Below are the code and all the weights of a small trained network. Each question names an input and a target symbol and asks about switching units off, where a switched-off unit gives its printed mean instead of its output.

import numpy as np


def w(rows, s, z=0):
    codes = np.array(rows[::2]) - 128.0
    scale = np.full(codes.shape[1], s)
    scale[-1] = z or s
    return codes * scale


def f(y):
    return y / 2 * (1 + np.tanh(0.7978845608 * (y + 0.044715 * y**3)))


def softmax(a):
    e = np.exp(a - a.max(-1, keepdims=True))
    return e / e.sum(-1, keepdims=True)


def log_softmax(a):
    a = a - a.max(-1, keepdims=True)
    return a - np.log(np.exp(a).sum(-1, keepdims=True))


def net(x, mask):
    ids = ['ΓΘΣΨαβδεζλπτ'.index(c) for c in x.split()]
    T = len(ids)
    res = E[ids] + P[:T]
    u = 0
    for l in range(2):
        r = res
        for j in range(2):
            rows = slice(2 * j, 2 * j + 2)
            q, k, v = (r @ M[l][rows].T for M in (Q, K, V))
            z = softmax(np.where(np.tri(T) > 0, q @ k.T / 2**0.5, -1e9)) @ v
            o = O[l][rows]
            res = res + np.where(mask[u + j], z, o[:, -1]) @ o[:, :-1]
        u += 2
        y = f(res @ A[l][:, :-1].T + A[l][:, -1])
        res = res + np.where(mask[u : u + 8], y, B[l][:, -1]) @ B[l][:, :-1]
        u += 8
    return log_softmax(res[-1] @ U[:, :-1].T + U[:, -1])


Q, K, V, O, A, B = {}, {}, {}, {}, {}, {}
E = w([
[138,203,33],'Γ',
[117,86,130],'Θ',
[90,69,165],'Σ',
[105,77,151],'Ψ',
[193,73,4],'α',
[85,37,143],'β',
[137,90,104],'δ',
[91,68,158],'ε',
[146,160,203],'ζ',
[95,221,67],'λ',
[28,166,10],'π',
[221,1,252],'τ',
],0.0089)
P = w([
[253,164,16],'0',
[239,167,98],'1',
[201,135,138],'2',
[157,130,184],'3',
[119,136,227],'4',
[170,164,136],'5',
[121,151,216],'6',
[109,142,226],'7',
[136,173,178],'8',
[102,155,238],'9',
[122,169,194],'10',
[100,160,230],'11',
[193,232,126],'12',
[148,170,140],'13',
],0.0036)
Q[0] = w([
[158,132,79],'L0H1',
[70,152,148],'L0H1',
[87,27,195],'L0H2',
[134,1,131],'L0H2',
],0.0094)
K[0] = w([
[66,31,36],'L0H1',
[118,147,218],'L0H1',
[39,21,163],'L0H2',
[135,25,253],'L0H2',
],0.0047)
V[0] = w([
[106,111,156],'L0H1',
[87,127,212],'L0H1',
[140,156,48],'L0H2',
[151,2,212],'L0H2',
],0.008)
O[0] = w([
[131,99,37,118],'L0H1',
[155,96,25,104],'L0H1',
[3,122,213,95],'L0H2',
[186,254,66,251],'L0H2',
],0.005,0.0023)
A[0] = w([
[159,67,18,115],'L0N1',
[199,38,225,137],'L0N2',
[156,215,83,133],'L0N3',
[162,177,126,144],'L0N4',
[190,42,217,140],'L0N5',
[114,234,89,254],'L0N6',
[62,207,34,74],'L0N7',
[162,1,166,166],'L0N8',
],0.0085,0.005)
B[0] = w([
[78,186,198,136],'L0N1',
[172,188,10,202],'L0N2',
[86,78,147,154],'L0N3',
[84,72,117,161],'L0N4',
[172,199,2,194],'L0N5',
[102,45,190,254],'L0N6',
[106,75,76,129],'L0N7',
[194,224,69,175],'L0N8',
],0.0077,0.0042)
Q[1] = w([
[254,122,106],'L1H1',
[106,103,237],'L1H1',
[88,211,194],'L1H2',
[204,155,90],'L1H2',
],0.0075)
K[1] = w([
[248,128,49],'L1H1',
[112,169,164],'L1H1',
[2,98,108],'L1H2',
[129,50,147],'L1H2',
],0.0087)
V[1] = w([
[94,113,1],'L1H1',
[193,164,69],'L1H1',
[146,53,28],'L1H2',
[53,6,130],'L1H2',
],0.009)
O[1] = w([
[2,173,178,191],'L1H1',
[103,163,183,254],'L1H1',
[4,244,52,167],'L1H2',
[88,66,25,42],'L1H2',
],0.0081,0.0066)
A[1] = w([
[177,126,142,145],'L1N1',
[155,52,112,92],'L1N2',
[116,101,59,225],'L1N3',
[47,65,247,145],'L1N4',
[145,113,64,77],'L1N5',
[116,143,81,161],'L1N6',
[187,173,143,253],'L1N7',
[163,91,191,117],'L1N8',
],0.011,0.0052)
B[1] = w([
[123,116,218,134],'L1N1',
[243,249,54,119],'L1N2',
[63,214,74,134],'L1N3',
[230,253,20,228],'L1N4',
[99,248,140,113],'L1N5',
[29,126,207,139],'L1N6',
[158,45,136,254],'L1N7',
[209,107,211,135],'L1N8',
],0.0058,0.0081)
U = w([
[197,253,153,76],'Γ',
[95,131,157,83],'Θ',
[94,114,160,118],'Σ',
[122,131,134,27],'Ψ',
[208,53,238,253],'α',
[112,114,155,102],'β',
[131,137,138,35],'δ',
[23,146,71,211],'ε',
[141,140,120,119],'ζ',
[202,109,49,210],'λ',
[118,142,123,13],'π',
[107,131,152,129],'τ',
],0.0074,0.0048)

Each question gives the input, a string of symbols that net reads in full, and the target symbol t.
The units are the heads (2 rows each of Q, K, V and O) and the neurons (one row each of A and B). Each row of codes is followed by its name. A weight is (code - 128) times the scale printed after its matrix; where a second scale follows, it is the last column's (O, A, B and U).
mask holds one flag per unit, layer by layer, with each layer's heads first. A switched-off unit (its flag False) gives its mean, the last column of its rows in O or B, instead of its output. The means were averaged over made-up inputs and are rounded, as every weight is.
A unit's drop is (log p(t) with every unit on - log p(t) with that unit switched off) / (log p(t) with every unit on - log p(t) with every unit switched off).
The circuit of an input: a set's keep is (log p(t) with only the set's units on - log p(t) with every unit switched off) / (log p(t) with every unit on - log p(t) with every unit switched off). Starting from the 12 units with the biggest drops (on a tie, the unit counted first), units are removed one at a time, each time the one whose removal leaves the highest keep (on an exact tie, the one counted first), for as long as the keep stays at least 0.8.
circuit, biggest first: the units of the circuit, biggest drop first
top k neurons: the k neurons with the biggest drops, biggest first
k most important neurons of layer l: the k neurons of layer l with the biggest drops, biggest first
which heads matter: for each layer, one digit per head in row order, 1 if its drop is at least 0.15 and else 0, layers parted by /
drop of u: that unit's drop, to one decimal
input β π Θ, target ε: circuit, biggest first -> [L1H2 L1H1]
input α ζ Θ τ τ τ ζ, target Γ: which heads matter -> 00 / 01
input τ Ψ Θ τ Θ, target Γ: top 3 neurons -> [L1N4 L0N2 L0N5]
input τ π β Σ ζ ε τ α τ Ψ π ζ α τ, target Γ: which heads matter -> 00 / 00
input Σ α δ ζ τ Θ π, target Γ: 2 most important neurons of layer 0 -> [L0N6 L0N5]
input Σ τ α, target Γ: which heads matter -> 00 / 11
input π π τ ε, target Γ: top 2 neurons -> [L0N2 L0N5]
input β Θ Σ α ζ α Σ ζ Θ, target α: 2 most important neurons of layer 0 -> [L0N7 L0N1]
input ζ α α ζ τ π, target Γ: top 3 neurons -> [L1N4 L0N5 L0N2]
input δ λ ε ζ Σ Θ Ψ Θ ζ Σ ζ Θ, target α: which heads matter -> 01 / 11
input α α λ ζ δ Θ δ δ ε δ ζ ε Θ ζ, target α: top 2 neurons -> [L0N7 L1N8]
input Γ λ Γ δ ζ τ α ζ ζ β ζ ζ ε, target α: which heads matter -> 10 / 11
input Ψ τ τ π λ π π Θ λ, target ε: top neuron -> [L0N7]
input Γ τ τ λ τ ζ ζ δ, target Γ: top 3 neurons -> [L0N2 L1N4 L0N5]
input δ δ ζ, target α: top 2 neurons -> [L1N4 L0N7]
input β π π, target ε: top 2 neurons -> [L1N3 L0N7]
input Θ ζ ζ τ δ τ α α, target Γ: 4 most important neurons of layer 0 -> [L0N2 L0N5 L0N8 L0N6]
input Σ τ Σ α τ, target Γ: drop of L0N7 -> 0.0
input α δ λ Γ ζ ζ π ε ζ λ Γ ζ λ, target λ: drop of L1H1 -> 0.6
input Ψ ζ ζ Θ α, target α: drop of L0N1 -> 0.3
input ζ π π α, target ε: top neuron -> [L1N3]
input ζ τ ζ, target Γ: top neuron -> [L1N4]
